Below are the code and all the weights of a small trained network. Each question names an input and a class and asks about switching units off, where a switched-off unit gives its printed mean instead of its output.

import numpy as np


def w(rows, s, z=0):
    codes = np.array(rows[::2]) - 128.0
    scale = np.full(codes.shape[1], s)
    scale[-1] = z or s
    return codes * scale


def norm(h):
    return h / np.sqrt((h * h).mean(-1, keepdims=True) + 1e-5)


def f(y):
    return np.maximum(y, 0)


def log_softmax(a):
    a = a - a.max(-1, keepdims=True)
    return a - np.log(np.exp(a).sum(-1, keepdims=True))


def net(x, mask):
    res = np.array(x, float).reshape(1, 6) / 4 @ E
    u = 0
    for l in range(2):
        y = f(norm(res) @ A[l][:, :-1].T + A[l][:, -1])
        res = res + np.where(mask[u : u + 6], y, B[l][:, -1]) @ B[l][:, :-1]
        u += 6
    return log_softmax(norm(res)[-1] @ U[:, :-1].T + U[:, -1])


A, B = {}, {}
E = w([
[87,91,61,130,32],'x0',
[110,24,176,163,210],'x1',
[142,141,84,65,144],'x2',
[43,58,185,97,110],'x3',
[200,96,96,255,136],'x4',
[144,207,158,163,118],'x5',
],0.0078)
A[0] = w([
[132,177,149,76,114,63],'L0N0',
[137,252,125,120,118,141],'L0N1',
[207,128,123,200,143,21],'L0N2',
[150,102,118,160,169,89],'L0N3',
[131,130,54,69,59,43],'L0N4',
[182,194,145,92,177,2],'L0N5',
],0.014,0.0035)
B[0] = w([
[221,111,83,234,130,189],'L0N0',
[82,146,231,117,58,254],'L0N1',
[208,69,82,199,155,201],'L0N2',
[154,86,175,155,48,172],'L0N3',
[123,77,82,63,80,215],'L0N4',
[139,193,138,22,250,189],'L0N5',
],0.014,0.0079)
A[1] = w([
[133,131,86,212,173,69],'L1N0',
[114,125,5,58,89,99],'L1N1',
[98,110,108,152,92,152],'L1N2',
[32,88,123,155,184,27],'L1N3',
[152,180,128,102,199,2],'L1N4',
[120,87,138,92,119,161],'L1N5',
],0.019,0.0029)
B[1] = w([
[199,62,75,172,106,182],'L1N0',
[78,160,1,117,74,254],'L1N1',
[157,173,172,123,155,201],'L1N2',
[58,70,162,103,192,180],'L1N3',
[182,167,86,57,203,184],'L1N4',
[67,140,108,151,126,211],'L1N5',
],0.02,0.0084)
U = w([
[38,42,152,87,234,171],'0',
[41,137,27,78,74,186],'1',
[216,36,107,184,168,243],'2',
[203,196,155,14,252,108],'3',
[136,198,204,97,89,4],'4',
],0.015,0.0019)

Each question gives the input, the list of numbers given to net, and the class t.
The units are the neurons (one row each of A and B). Each row of codes is followed by its name. A weight is (code - 128) times the scale printed after its matrix; where a second scale follows, it is the last column's (A, B and U).
mask holds one flag per neuron, layer by layer. A switched-off neuron (its flag False) gives its mean, the last column of its row in B, instead of its output. The means were averaged over made-up inputs and are rounded, as every weight is.
A unit's drop is (log p(t) with every unit on - log p(t) with that unit switched off) / (log p(t) with every unit on - log p(t) with every unit switched off).
The circuit of an input: a set's keep is (log p(t) with only the set's units on - log p(t) with every unit switched off) / (log p(t) with every unit on - log p(t) with every unit switched off). Starting from all 12 units, units are removed one at a time, each time the one whose removal leaves the highest keep (on an exact tie, the one counted first), for as long as the keep stays at least 0.8.
circuit, biggest first: the units of the circuit, biggest drop first
top k neurons: the k neurons with the biggest drops, biggest first
top k neurons in layer l: the k neurons of layer l with the biggest drops, biggest first
drop of u: that unit's drop, to one decimal
input [6,-7,-3,4,8,7], class 4: top 2 neurons => [L0N0 L1N1]
input [-2,-1,4,8,0,-2], class 0: top 3 neurons => [L0N4 L1N3 L1N1]
input [5,0,-3,4,2,2], class 0: top neuron => [L0N0]
input [-1,-5,-7,-4,0,-5], class 4: top 2 neurons => [L0N1 L1N1]
input [-7,-7,-7,-5,4,3], class 3: top 2 neurons in layer 0 => [L0N5 L0N1]
input [-3,3,8,6,3,3], class 0: top 3 neurons in layer 0 => [L0N0 L0N2 L0N1]
input [7,-6,-8,-6,3,7], class 4: circuit, biggest first => [L0N1 L1N1]
input [6,3,0,7,-3,6], class 0: top 2 neurons => [L0N4 L1N3]
input [-1,-1,3,0,-2,6], class 3: top 2 neurons => [L0N5 L1N4]
input [-6,-8,-4,-7,5,-4], class 3: top 2 neurons => [L0N5 L0N0]
input [0,-1,2,-5,-8,8], class 3: top 2 neurons => [L0N5 L1N4]
input [-2,-3,6,-2,0,-1], class 3: top 2 neurons in layer 0 => [L0N5 L0N1]
input [0,1,-1,7,4,-2], class 0: top 2 neurons in layer 0 => [L0N0 L0N2]
input [4,6,3,0,-1,-1], class 0: top neuron => [L0N4]
input [0,2,-7,1,1,-2], class 2: drop of L0N1 => 0.7
input [-5,-4,-3,-4,-7,-2], class 3: drop of L0N1 => 0.0
input [-3,1,2,0,0,8], class 3: drop of L0N5 => 2.1
input [2,2,5,-6,1,4], class 3: drop of L0N5 => 1.3
